Here is a tiny trained network, its code and every weight. The questions are about switching its units off for an input and a class, where a switched-off unit gives its printed mean instead of its output.

import numpy as np


def w(rows, s, z=0):
    codes = np.array(rows[::2]) - 128.0
    scale = np.full(codes.shape[1], s)
    scale[-1] = z or s
    return codes * scale


def norm(h):
    return h / np.sqrt((h * h).mean(-1, keepdims=True) + 1e-5)


def f(y):
    return np.maximum(y, 0)


def log_softmax(a):
    a = a - a.max(-1, keepdims=True)
    return a - np.log(np.exp(a).sum(-1, keepdims=True))


def net(x, mask):
    res = np.array(x, float).reshape(1, 8) / 4 @ E
    u = 0
    for l in range(2):
        y = f(norm(res) @ A[l][:, :-1].T + A[l][:, -1])
        res = res + np.where(mask[u : u + 16], y, B[l][:, -1]) @ B[l][:, :-1]
        u += 16
    return log_softmax(norm(res)[-1] @ U[:, :-1].T + U[:, -1])


A, B = {}, {}
E = w([
[61,144,118,196],'x0',
[117,147,124,245],'x1',
[168,211,111,87],'x2',
[91,187,2,81],'x3',
[168,50,147,137],'x4',
[183,132,144,128],'x5',
[58,148,94,143],'x6',
[156,98,43,221],'x7',
],0.0055)
A[0] = w([
[106,144,55,218,90],'L0N1',
[73,107,112,177,177],'L0N2',
[189,78,182,58,109],'L0N3',
[148,245,157,194,241],'L0N4',
[131,120,68,166,122],'L0N5',
[193,157,134,133,1],'L0N6',
[126,114,130,49,88],'L0N7',
[84,162,125,58,115],'L0N8',
[101,134,31,143,31],'L0N9',
[84,167,80,79,193],'L0N10',
[228,142,64,144,218],'L0N11',
[237,167,131,166,2],'L0N12',
[170,32,99,83,213],'L0N13',
[152,174,107,124,73],'L0N14',
[112,175,140,85,148],'L0N15',
[200,159,103,2,144],'L0N16',
],0.0092,0.0019)
B[0] = w([
[90,187,97,172,219],'L0N1',
[189,187,77,186,191],'L0N2',
[208,137,91,186,214],'L0N3',
[154,123,142,23,225],'L0N4',
[37,230,131,196,184],'L0N5',
[213,79,74,60,150],'L0N6',
[155,85,61,136,181],'L0N7',
[27,84,108,121,195],'L0N8',
[144,221,178,221,196],'L0N9',
[70,23,91,183,217],'L0N10',
[37,145,74,56,221],'L0N11',
[190,131,62,55,175],'L0N12',
[154,154,170,199,206],'L0N13',
[94,10,211,137,161],'L0N14',
[3,109,103,100,186],'L0N15',
[114,46,178,162,253],'L0N16',
],0.0055,0.0057)
A[1] = w([
[173,105,111,209,251],'L1N1',
[93,143,180,112,217],'L1N2',
[133,192,109,206,195],'L1N3',
[97,190,199,136,164],'L1N4',
[89,91,168,99,68],'L1N5',
[114,109,72,129,167],'L1N6',
[198,89,83,40,195],'L1N7',
[91,174,159,118,138],'L1N8',
[132,67,175,108,250],'L1N9',
[192,82,92,112,159],'L1N10',
[128,119,53,68,36],'L1N11',
[115,38,26,197,148],'L1N12',
[155,148,180,168,90],'L1N13',
[183,101,178,138,117],'L1N14',
[146,200,88,201,4],'L1N15',
[26,133,244,150,154],'L1N16',
],0.011,0.0016)
B[1] = w([
[145,81,51,86,216],'L1N1',
[123,88,55,94,160],'L1N2',
[202,183,118,117,220],'L1N3',
[172,73,100,103,164],'L1N4',
[79,149,126,165,167],'L1N5',
[61,162,188,168,183],'L1N6',
[113,163,81,17,194],'L1N7',
[158,78,84,33,158],'L1N8',
[126,154,20,167,197],'L1N9',
[223,134,99,2,180],'L1N10',
[57,87,224,120,169],'L1N11',
[118,206,54,54,254],'L1N12',
[171,84,118,199,162],'L1N13',
[227,145,195,211,182],'L1N14',
[79,156,103,146,203],'L1N15',
[243,122,116,92,203],'L1N16',
],0.0053,0.0075)
U = w([
[208,115,130,43,135],'0',
[111,147,248,186,3],'1',
[114,201,52,169,224],'2',
[143,129,165,155,6],'3',
[57,82,127,59,149],'4',
[230,58,160,170,192],'5',
],0.013,0.005)

Each question gives the input, the list of numbers given to net, and the class t.
The units are the neurons (one row each of A and B). Each row of codes is followed by its name. A weight is (code - 128) times the scale printed after its matrix; where a second scale follows, it is the last column's (A, B and U).
mask holds one flag per neuron, layer by layer. A switched-off neuron (its flag False) gives its mean, the last column of its row in B, instead of its output. The means were averaged over made-up inputs and are rounded, as every weight is.
A unit's drop is (log p(t) with every unit on - log p(t) with that unit switched off) / (log p(t) with every unit on - log p(t) with every unit switched off).
The circuit of an input: a set's keep is (log p(t) with only the set's units on - log p(t) with every unit switched off) / (log p(t) with every unit on - log p(t) with every unit switched off). Starting from the 12 units with the biggest drops (on a tie, the unit counted first), units are removed one at a time, each time the one whose removal leaves the highest keep (on an exact tie, the one counted first), for as long as the keep stays at least 0.8.
circuit, biggest first: the units of the circuit, biggest drop first
most important unit: the unit with the biggest drop
k most important neurons: the k neurons with the biggest drops, biggest first
top k neurons in layer l: the k neurons of layer l with the biggest drops, biggest first
drop of u: that unit's drop, to one decimal
input [0,-8,-5,-5,-5,6,5,-5], class 5: circuit, biggest first : [L0N11 L1N12 L0N3 L1N7]
input [-8,7,2,-3,6,-2,-2,7], class 0: circuit, biggest first : [L0N12 L1N10 L0N11]
input [6,6,2,-5,-4,-3,7,-6], class 0: 2 most important neurons : [L1N16 L0N4]
input [4,6,-4,2,-5,0,4,-8], class 4: 2 most important neurons : [L0N4 L0N3]
input [-4,6,-1,-4,6,-7,-2,6], class 2: most important unit : L1N12
input [2,7,7,-2,3,6,1,2], class 4: top 2 neurons in layer 0 : [L0N4 L0N12]
input [-8,-1,3,2,-6,8,2,6], class 4: 2 most important neurons : [L0N11 L1N11]
input [-4,5,8,1,7,-2,4,-7], class 4: top 2 neurons in layer 0 : [L0N15 L0N8]
input [-8,2,3,6,8,5,-5,5], class 4: 2 most important neurons : [L0N11 L1N7]
input [4,8,4,-6,7,-2,-6,8], class 2: top 3 neurons in layer 1 : [L1N12 L1N15 L1N16]
input [-4,-3,2,-8,-5,2,3,-4], class 5: top 2 neurons in layer 0 : [L0N11 L0N3]
input [7,2,8,7,-5,7,-3,0], class 4: drop of L1N9 : 0.1
input [-7,7,5,-2,-8,8,7,-2], class 4: drop of L0N4 : -0.1
input [0,4,0,-3,4,-8,6,-5], class 0: most important neuron : [L1N16]
input [8,-3,1,0,0,-3,-6,-3], class 4: drop of L0N11 : -0.1
